In the rows, zero is written as 128.
Each row is followed by its class.
[109 156 115 169 138  78 158 132 144  88 136  62  98 139 132 133 142 126
 164 106 112 109 118 136 111 108  98 129 126 111 132 160 129 148 121  98
 117  78 120 127 135] | Q_88
[163  92 105  90 110 117 141  96  95 183  99 104  76 111 137 121 141  99
 159 159 184 137 139 123 168 123 129 173 115 135 118 148 102 134  78 151
 147 155  98 137 110] | Q_528
[ 91 153 163 137 135 154 136 134 123 173 162  82 153 109 147 125 157  90
 121 124 153 117  90 125 150 142 135 160 120  71 195 131 173 106 114 144
 110 119 158 132 128] | Q_771
[107 138  90 146 112  98 154 115 101  95 104  58 157 123 132 158 172 154
 162 117 157 105 112 140 157 135 131 129  96 119 130 123 168 111 128 133
  76 109 102 137 126] | Q_88
[ 92 180 146 164 127 119 165 175 142 167 160  59 120  78 114 135  97  85
 127 171 159 135  93 164 151 135 142 152 119 119 152 135 150 129 132 134
 138 113 144 154 112] | Q_949
[124 144 132 141 134  71 112 142 113 100  72   4 137 114 204 122 143 130
  99 122  68 135 137  87 157 133  76 161  94 109 172 111 162 166 199 146
  91 162 131 153 158] | Q_341
[129 156 144 146 126 144 168 109 127 113 157  69 116 136 104 142 140  84
 107 101 122 131 101 150  87 140 114 133  98  87 154 123 196 132 132 111
 125 144 104 117 134] | Q_351
[111 134 108 148 121 142 137 121 135 136 146 133 123 133 111  83 118 117
 120 165  78 118 131 128 125 101 156 154 145 105 149 146 125  97 107 163
 143  84 140  99 113] | Q_795
[ 81 131 133 158 137 160 123 149 146 163 116  95 139 133 117 113  94 107
 104 181 149 129 102 164 160 116 128 156  94  94 154  89 195 142  97 157
 129 127 144 172 114] | Q_357
[ 89 140 128 177 137 145 144 128 160 160 144 126 129 147 138 144 118 162
 126 128 129 109  95 139 163 123 140 147  95  70 168 121 102 135 131 110
 147 120 163 152 131] | Q_830
[104 155 108 141 134 129 154 110 143 135 134 151 102 129 117  93 122 118
 117 144 102 114 123 117 118 123 149 135 159  90 148 153 106  96 101 166
 124  78 144  85 101] | Q_910
[ 88 166 153 151 136 112 168 165 145 137 157  96 157  91 120 168 125 130
 114 132 148 115  89 173 141 127 130 105 144 104 173 121 136 140 146 115
 137 112 145 160 133] | Q_999
[ 94 125 119 154 107 115 162 155 122 129 167  74 157 118 126 140 108  68
 112 126 103 104  94 141 124 148 102 142  90  87 172 147 189 141 108 118
  97 133 119 158  96] | Q_341
[121 114  95 203 131 101 155 136 161 128 118  69  97 134 142 118 130  88
 116 121 172 109  95 136 125 128 109 151 105 106 164 151 123 146 118 126
 110  74 124 126 142] | Q_824
[115 155 123 174 148 131 155 119 162 148 123 109 138 129 150 133 144 132
 137 154 138 126  78 153 181 132 128 133 112  86 183 115 119 151 166 102
 135 132 131 154 124] | Q_824
[115 192 105 201 146 109 167 163 165 141 135  48  92 131 157 118 133 120
 148 143 215 159 111 103 146 147 123 142 116 137 127 134 171 133 123 129
  95  84 145 135 121] | Q_910
[112 128 123  95 163  76 105 125 125  59  80  93 157  85 190 139  83 133
  89 102  75 112 155 132 127 119 154 126 173 109 167 129 157 181 173 134
 132 152 109 180 112] | Q_95
[142  85 107  76 112 131 145 102 107 168 102 114 102 114 141 124 138 114
 133 151 166 146 129 104 143 145 133 162 133 131 112 144  97 144  73 161
 152 154 116 128 123] | Q_771
[118 170 108 122 119 128 139 111 124 147 137 156 110 120 120 101 116  99
 115 146  88 120 137 143 111 130 155 135 139  92 141 149 125 102 103 154
 131  92 133  90  97] | Q_528
[104 152 118 137 115 121 142 128 150 150 143 146 110 116 123  89 122 107
 134 140 107 116 125 127 109 126 146 131 166 107 138 151 112  92  91 147
 126  75 138  87 105] | Q_949
[108 153  89 127 120 138 136 132 149 123 129 134 131 126 129  84 122  98
 111 143 105 115 121 112 125 120 124 131 144  99 136 143 116 102  96 152
 129  62 147 106  97] | Q_341
[149 109 112  97 110 130 142 115  94 189  99 129  81 124 150 126 127 100
 142 157 162 140 135 133 160 119 131 158 108 129 106 133  98 151  87 141
 144 153 114 135 110] | Q_528
[140 109  85 105 124 124 147 115 128 150 124 111  99 114 133 126 135 118
 143 151 169 124 120 103 153 123 113 143 131 143 115 133 100 135 112 131
 153 146  88 135 118] | Q_95
[151  77 111 103 124 121 150 101  93 159 119 110  93 117 120 123 128 129
 152 157 177 126 142 114 150 103 133 141 124 154 110 146  83 151  80 138
 161 158 110 153 111] | Q_88
[137  70 108 104 110 125 141 118 107 174 142 117  89 121 131 126 148 119
 149 134 193 135 137 108 159 111 119 152 112 149 111 147  75 155  67 139
 159 156 118 140 124] | Q_830
[101 141 117 204 137 134 163 131 181 150 117 115 119 140 140 131 113 161
 124 144 120 116  83 130 177 127 124 152 112  63 173 124 123 118 141 120
 120  98 151 138 133] | Q_910
[104  95  98 184 158 101 166 121 107 147  56 108 120  96 155 134  76  89
  62 146 134 117 136 106 100 152 145 131 122  85 159 174 106 138  98 156
  94  83 149 117 117] | Q_341
[136  57 106 101 109 129 154 110 108 175 109 114 111 112 160 127 157 106
 159 143 193 137 117 101 157 133 132 161 138 133  99 157  98 141  70 141
 156 143 103 130 122] | Q_771
[122 134 128 189 111 101 150 152 160 116 142  61 113 128 147 122 136  90
 146 112 103 117  79 147 110 145  93 135 125 134 131 120 168 129 179 104
 102 108 128 110 146] | Q_357
[101 134 120 132 122 132 145 112 146 140 134 158 146 120 145  89 128 122
 133 125 109 113 120 112 107 134 152 127 167  98 134 159 125 100  95 154
 129  79 148  97 101] | Q_771
[100 144  86 131 123 133 134 113 153 130 155 136 132  98 135  99 117 120
 118 145  87 109 115 117 115 121 155 117 149 100 151 143 121 103 129 152
 139  90 124 100  96] | Q_95
[ 72 151  97 166 129 102 149 168 145 132 131  71 151  92 178 165 134 130
 147 149 111 137 108 125 146 132 115 123  84 105 129 132 165 131 158 125
  88  90 116 136 147] | Q_95
[144  79 109  89 117 121 135 110 103 175 133 129  99 124 126 118 152 113
 142 142 193 136 141 108 170 114 117 160 121 165 117 135  80 148  81 142
 157 174 109 146 120] | Q_830
[154  73 105  75 114 138 162 121 104 176 124 120 105 118 130 131 146 107
 160 158 175 140 138 114 158 139 137 154 126 133 125 144 103 147  78 150
 159 167 105 143 118] | Q_824
[106 145 106 184 118 131 139 121 178 126 120  69 137 142 139 110 121 136
 124 135 115 122  61 150 167 125 115 144  97 100 147 109 123 145 164 101
 145 101 140 147 118] | Q_341
[141 101 104  89 108 126 168 109  95 161 134  97  88 111 124 139 145 124
 176 158 177 129 136 110 155 122 125 149 123 130 105 157  90 135  68 140
 146 148 108 147 121] | Q_88
[101 128 104 177 139 127 120 149 153 123 174  84 145 147 189 131 155  96
 127 131 126 136 109 137 118 143 135 148 136 145 118 136 164 140 171  95
 119 106 134 113 141] | Q_357
[107 125 112 137 122 143 120 124 140 144 170 156 136 124 128  93 120 100
 122 147  89 115 131 126 110 119 152 126 157 113 133 133 128  98 114 150
 139  96 146 106 110] | Q_357
[117 133 154 186 138 111 147 156  92 116 101  61 152 149 201 201 134 102
  80 101 180 136 165 106 139  98  57 169  83 108 146 107 172 128 161 134
  80 134 120 133 157] | Q_351
[110 111 154 109 137 122 140 127 120 143 146  87 146 114  94 134 133 118
 112 126 100 103 108 169 120 149 152 144 114 116 200 142 152 129 151 141
 131 151 138 135 127] | Q_824
[117 161 116 187 127 124 148 107 145 108 118  75 115 144 147 109 130 127
 130 145 163 123 117 144 139 104 121 167 119 130 127 168 114 144 137 116
 102 108 136 141 122] | Q_795
[109 110 144 196 135  71 114  79 123 121 109 110 124 171 169 135  64 137
 117  84  99 130 160  86  68 150 132 166 114  88 133 154 121 124 125 148
 100 107 138 114 144] | Q_771
[130 184 120 100 152  62 179 107 134 142 101 108 151 126 156 136 126 153
 127 127  60 125 156 112  89 127 134 108 117 123 202  66 159 124 134 163
 110 149 142 148 116] | Q_999
[ 84 142 122 140 117 138  99 148 109 113 161  82 148 121 143 169 119 100
 132 130 176 101  91 136 129 148 132 127  81  92 164 106 205  94 134 145
  78 110 103 145 107] | Q_95
[100 148 105 131 127 137 130 110 127 134 167 152 133 128 114  99 129 120
 129 123  99 117 136 123 114 126 168 133 134 105 138 149 110 106 101 152
 134  93 153  99 100] | Q_830
[148 150 134 166 149  80 183 141 136 106 125 114 145  99 136 147  38 118
  71 116  81 117 136 107  57 168 130 109 136 158 153  86 166  94 232 155
 143 147 119 105 153] | Q_95
[ 98 161 114 127 122 109 139 134 118 146 101 104  95 129 148 137 133  93
 105 180 136 144 124 157 115 131  93 142  55 119 127 140 166 154 100 139
  94 140  94 134 135] | Q_528
[106 162 100 111 120 138 143 110 149 128 135 126 125 126 118  79 122 108
 125 147  90 114 115 121 107 133 142 130 143 102 139 150 116 100 104 153
 136  79 149 103  89] | Q_341
[144  93 102  87 104 127 166 115  97 163 114 101  76 109 123 140 138 116
 165 169 172 136 133 115 153 115 120 159 110 133 103 153  87 141  71 132
 150 161  97 149 115] | Q_88
[ 90 134 109 155 129 130 127 115 128 130 145 154 137 124 122  90 131 121
 126 129 103 104 126 124 131 113 150 129 141  98 142 152 112 110 105 157
 126  83 147  98  98] | Q_830
[124 124 118 183 128 127 160  99 170 153 127  82 117 154 134 144 118 131
 118 120 105 121  75 164 158 115 111 157 109  92 165 107 113 145 164 105
 140 107 139 139 141] | Q_351
[117 206  96 133 113  62 193 129 104 115 107  44 131  51 209 154 143 111
 118 113  85 140 132 118 141 131 166 131 110  88 144 123 118 169 172 116
  96 155 120 178 147] | Q_88
[116 146 108 180 139 153 165 111 171 161 137 110 131 144 160 136 131 126
 119 149 103 115  69 148 168 118 132 145 113  71 166 103 124 132 170 107
 147 105 143 144 138] | Q_351
[155  68 110 104 110 131 165 110  90 176 123 109  82 109 111 132 128 112
 161 148 172 126 119 122 143 121 141 142 120 146 102 148  81 144  77 129
 152 146 115 138 119] | Q_88
[ 96 157 111 202 140 132 159 115 171 155 133 104 131 143 143 123 125 145
 121 135 123 137  89 138 180 116 135 156 106  80 162 115 118 135 137 126
 118  93 153 133 138] | Q_910
[101 148 103 136 120 113 138 130 145 142 138 150 127 118 117  92 127 114
 127 142 113 122 135 131 120 117 153 130 170 126 127 146 113 100  91 143
 135  77 128  92  96] | Q_949
[167  99 106  93 107 122 150 101 102 173  95  99  62 118 150 134 136 107
 156 149 165 140 124 139 161 135 126 170 130 139 105 155  73 157 108 132
 152 155 113 121 115] | Q_528
[104 155 108 180 134 135 152 124 155 153 133  67 133 129 141 122 126 115
 143 153 110 127  56 143 184 144 123 143 112  84 153 125 112 149 162 107
 134  96 153 143 122] | Q_341
[105 132 134 178 137 148 143 114 158 149 132 121 139 129 148 133 123 147
 134 128 118 115  79 147 164 132 144 141  99  84 175 111 121 124 163 115
 134 123 161 138 128] | Q_830
[116 156 128 183 129 139 147 106 156 148 109 105 131 138 141 122 118 138
 138 152  88 116  71 177 182 129 122 153  98  79 154 116 137 140 176 115
 134 119 135 132 130] | Q_528
[111 139 163 140 122 148 135 114 127 100 138 109 130 130  78 144  94 166
 110 133 162  78  89 172 176 108 102 112 118  90 169 126 112 147 125 155
 129 148 147 177 102] | Q_910
[ 99 149 116 159 146  78 114 134 147 109  89  59 118 147 117 139 134 159
 137 156 130 130 124 134 144 121  99 165 118 121 152 129 146 137 141 127
 118 112 111 144 119] | Q_999
[154 110 109  85 103 124 163  94  97 178 111 117  78 119 137 126 129 104
 147 153 169 130 132 137 147 134 131 153 121 131 108 149  94 153  81 145
 149 168 103 135 111] | Q_528
[124 149 117 167 128 118 159 144 169  98  92  36  96 121 183 115 141 118
 163 123 132 109  99 121 128 139 112 149 108  71 160 148 158 140 146 142
 101  80 144 134 148] | Q_824
[119 145 119 160 126 125 111 175 129 103 108 120 129 148 134 147 125 118
  90 120 149 128 138 121 140 129  93 147 125 117 114 100 156 128 141 106
 109 130 117 136 142] | Q_357
[ 87 146 141 175 112 133 150 107 110 144 168  56 150 116 118 139 126 103
  98 121 136 147 112 172 139  97 161 152  87  84 177 115 157 153  97 140
 127 132 128 145 128] | Q_795
[115 145 124 157 128 128 162 156 139 157 188  84 141  95 121 138 105  86
 109 143 121  95  93 156 153 123 123 117 121  98 188  98 145 146 126 148
 131 123 164 182 136] | Q_357
[111 129 128 204 128 139 164 122 156 154 135  90 150 135 136 131 131 140
 149 133 129 121  74 151 175 140 140 147 103  85 155 122 128 138 173 109
 134 117 140 138 138] | Q_824
[108 157 115 178 139 144 169 118 167 160 125 108 137 134 150 132 134 119
 131 150 134 120  93 151 162 111 139 161  91  77 184 120 107 125 147 118
 138 105 150 140 114] | Q_824
[ 91 146 169 115 122 146 169 149 127 145 120  56 135 115 171 161 146  88
 130 106 183 108  82 150 124 125 126 163  97  85 165 105 167 108 121 153
 137 105 150 133 142] | Q_771
[142  80 114 100 124 139 145 117 109 182 137 110  88 108 138 118 138  88
 143 167 179 136 129 118 130 132 139 137 139 150 111 136 109 144  85 143
 158 161 120 137 118] | Q_357
[106 148 109 149 121 117 132 125 137 136 150 151 126 115 110  82 126 100
 118 135 109 116 129 125 112 125 154 122 170 112 138 154 127 105  89 136
 127  91 120  93  90] | Q_949
[ 72 116 141 134 128 104 149 142 136 164 111  93 141 129 179 147 124  88
 129 129  98 133 102 164 152  82 132 146 107  69 173  80 186 141 111 143
 139  98 114 158 122] | Q_351
[106 140 133 200 129 130 155 113 162 169 126  90 136 121 151 123 122 130
 137 144 141 118  78 150 168 134 140 158 112 101 162 126 123 123 155 109
 117 118 144 140 130] | Q_949
[118 155 101 140 124 117 133 108 130 141 127 153 115 115 125  93 121 102
 123 152  97 113 128 142 129 124 150 132 145  96 144 154 126 104 109 151
 129  84 124  98  98] | Q_528
[154  99 102 187 140  89 139 116 116 155 133  78 123 193 164 160  74 120
 112  93  79 133 157  88  78 149 138 189  66 109 173 100 166 160 119 112
  92 161 141 153 114] | Q_999
[ 74 169 158 178  96  72 128 104  80 139 133  83 151 147 178 167 125 155
  95 145  96 159 190 126  95 126  74 145  70 125 134 147 156 125 158 168
  77 182 103  75 106] | Q_528
[107 143 105 148 120 116 140 120 149 139 156 149 138 119 123  86 127 115
 124 136  82 122 134 125 115 130 152 133 178 122 138 153 120  98 110 143
 128  85 133  79 102] | Q_949
[101 142 125 193 140 140 157 125 155 150 116 117 132 145 135 120 117 145
 124 146  89 119  86 132 183 124 128 163 107  72 156 116 130 125 161 126
 121 115 146 130 136] | Q_910
[107 162 100 138 128 124 153 110 124 137 138 133 110 115 111 105 126 119
 140 149 103 112 120 130 117 115 165 126 143 100 136 149 104 103 104 135
 137  83 135 106  91] | Q_88
[138  99 124 123 130 119 151 114 105  94 130  77 124  73 216 169  77 127
 136 140 142 133 127  97  59 191 159  70 116 129 125 146 181 154 166 159
 106 170 109 138 129] | Q_95
[129 160 105 145 105  98 134 101 129  90 164 129 144 115 211 141 139 108
 138 143  75 147 127 108 105 155 124  94 116  94 160 133 144 149 175 123
 100 174  89 123 102] | Q_824
[103 130 142 122  98 127 129 169 131 122 190  69 124 126 100 155 134 110
  79 107  76  96 106 155  87 141 107 132  89  99 179 103 175 124 140 129
 128 156 131 132 158] | Q_357
[118 152 122 168 118 107 184 144 122 173 144  42 102 124 140 158 136  92
  87 112 128 105  70 145 132 138 126 129 111  75 198  78 154 146 154 128
 138 135 125 137 129] | Q_351
[104 136 113 154 123 122 151 116 145 142 158 159 133 123 126  96 128 105
 139 132 100 123 138 119 110 121 143 130 167 103 135 157 122  92  84 140
 129  79 126  79 104] | Q_949
[103 178 121 164  99 120 153 176 114 125 160  63 139 104 104 182 129 113
 119 125 107 132 121 150 154 107  80 144  53  94 171 116 156 125 114 125
  64 101 151 142 129] | Q_88
[110 133 114 132 127 132 134 100 139 134 133 161 138 122 136  94 133 114
 129 129 116 118 120 117 121 123 141 131 164 100 131 158 100 106  97 151
 135  77 144  94 106] | Q_771
[106  93 131 181 121 109 123 164 152 132 123  49 102 108 161 127 148 113
 141 165 130 127  91 113 113 129 109 174  95 126 128 161 154 110 174 118
 128 107 107 115 162] | Q_999
